a =
[[124 128 133 128 123 121 126 133 127 125 127 118]
 [124 129 132 129 121 123 126 117 128 125 127 119]
 [126 126 131 129 123 122 127 137 125 125 127 119]
 [124 129 133 128 122 122 126 129 127 125 129 119]
 [132 126 121 124 129 128 132 150 125 128 127 130]
 [132 123 120 124 133 133 133 119 126 129 126 132]
 [131 128 124 124 126 126 131 131 123 126 129 127]
 [130 128 127 125 123 125 130 123 123 124 129 125]
 [131 128 124 124 126 127 131 135 123 126 128 128]
 [127 126 132 129 123 122 127 118 125 125 127 119]]
Rows and columns are counted from 0.
(0, 0)	124
(3, 7)	129
(5, 8)	126
(1, 4)	121
(1, 5)	123
(8, 5)	127
(3, 0)	124
(5, 3)	124
(4, 2)	121
(4, 5)	128
(8, 9)	126
(7, 6)	130
(5, 11)	132
(9, 10)	127
(0, 5)	121
(1, 7)	117
(4, 10)	127
(8, 7)	135
(5, 10)	126
(5, 5)	133
(7, 0)	130
(0, 7)	133
(9, 0)	127
(6, 7)	131
(8, 8)	123
(6, 4)	126
(3, 11)	119
(2, 1)	126
(4, 7)	150
(8, 3)	124
(1, 1)	129
(9, 5)	122
(3, 8)	127
(8, 10)	128
(9, 6)	127

W =
[[ 98  98 108 105 151 157 134]
 [130 129 128 129 123 129 128]
 [154 148 135 147 110 100 118]
 [116 119 125 119 136 141 133]
 [100 140 103 152 100 153 156]
 [147 146 135 140 120 112 127]]
Rows and columns are counted from 0.
row 0 col 0 -> 98
row 1 col 4 -> 123
row 5 col 4 -> 120
row 2 col 3 -> 147
row 0 col 1 -> 98
row 5 col 2 -> 135
row 3 col 2 -> 125
row 3 col 0 -> 116
row 2 col 6 -> 118
row 5 col 3 -> 140
row 3 col 3 -> 119
row 0 col 5 -> 157
row 4 col 4 -> 100
row 2 col 5 -> 100
row 1 col 5 -> 129

arr = [110 126 149 151 136]
arr[0] => 110
arr[1] => 126
arr[2] => 149
arr[3] => 151

B =
[[125 126 142 131 137 107 126 116]
 [151 117 126 125 126 111 148 128]
 [125 119 150 125 124 110 135 122]
 [149 119 128 127 121 112 149 123]
 [128 128 145 135 133 107 124 119]
 [131 122 142 137 139 108 124 115]
 [139 120 115 122 118 108 143 120]
 [144 116 113 129 123 110 145 118]
 [120 118 145 125 119 110 138 125]
 [124 122 141 135 141 108 125 117]
 [125 121 144 125 119 110 135 128]
 [127 129 145 133 137 110 125 117]]
Rows and columns are counted from 0.
(0, 0) => 125
(11, 6) => 125
(10, 1) => 121
(5, 3) => 137
(11, 0) => 127
(1, 3) => 125
(0, 2) => 142
(10, 6) => 135
(4, 6) => 124
(7, 6) => 145
(9, 6) => 125
(9, 5) => 108
(6, 0) => 139
(9, 3) => 135
(2, 7) => 122
(8, 7) => 125
(5, 0) => 131
(10, 5) => 110
(5, 4) => 139
(1, 0) => 151
(1, 7) => 128
(7, 4) => 123
(8, 0) => 120
(3, 4) => 121
(9, 4) => 141
(5, 7) => 115
(4, 0) => 128
(11, 4) => 137
(4, 1) => 128
(3, 5) => 112
(8, 6) => 138
(1, 2) => 126
(2, 2) => 150

x =
[[107 106 138 141 140 135 136 134 143 101 133 137 143 146]
 [131 130 137 145 139 135 135 136 141 129 133 136 143 146]
 [128 122 131 147 140 132 131 128 138 122 128 136 138 144]
 [109 111 121 133 135 121 122 120 124 104 124 134 125 132]
 [111 108 116 137 138 115 116 113 121 107 118 136 120 132]
 [139 140 133 112 120 132 131 135 126 142 135 121 126 119]]
x[0,-14] => 107
x[3,8] => 124
x[-3,-12] => 121
x[-6,6] => 136
x[5,-1] => 119
x[-4,2] => 131
x[:, -1] => [146, 146, 144, 132, 132, 119]
x[:, 8] => [143, 141, 138, 124, 121, 126]
x[-2,-13] => 108
x[:, -13] => [106, 130, 122, 111, 108, 140]
x[4,-12] => 116
x[-1] => [139, 140, 133, 112, 120, 132, 131, 135, 126, 142, 135, 121, 126, 119]
x[1,-8] => 135
x[3,0] => 109
x[1,3] => 145
x[-4] => [128, 122, 131, 147, 140, 132, 131, 128, 138, 122, 128, 136, 138, 144]
x[5,-7] => 135
x[-6,-9] => 135
x[1] => [131, 130, 137, 145, 139, 135, 135, 136, 141, 129, 133, 136, 143, 146]
x[-2,-14] => 111
x[1,-14] => 131
x[-3,-2] => 125
x[0,3] => 141
x[5,-6] => 126
x[2,-2] => 138
x[-1,11] => 121
x[-5,2] => 137
x[5,-8] => 131
x[2,-6] => 138
x[3,4] => 135

M = [126 133 107 135 134 135 140 134 108 141 123 128 124 154 106]
M[0]	126
M[4]	134
M[11]	128
M[6]	140
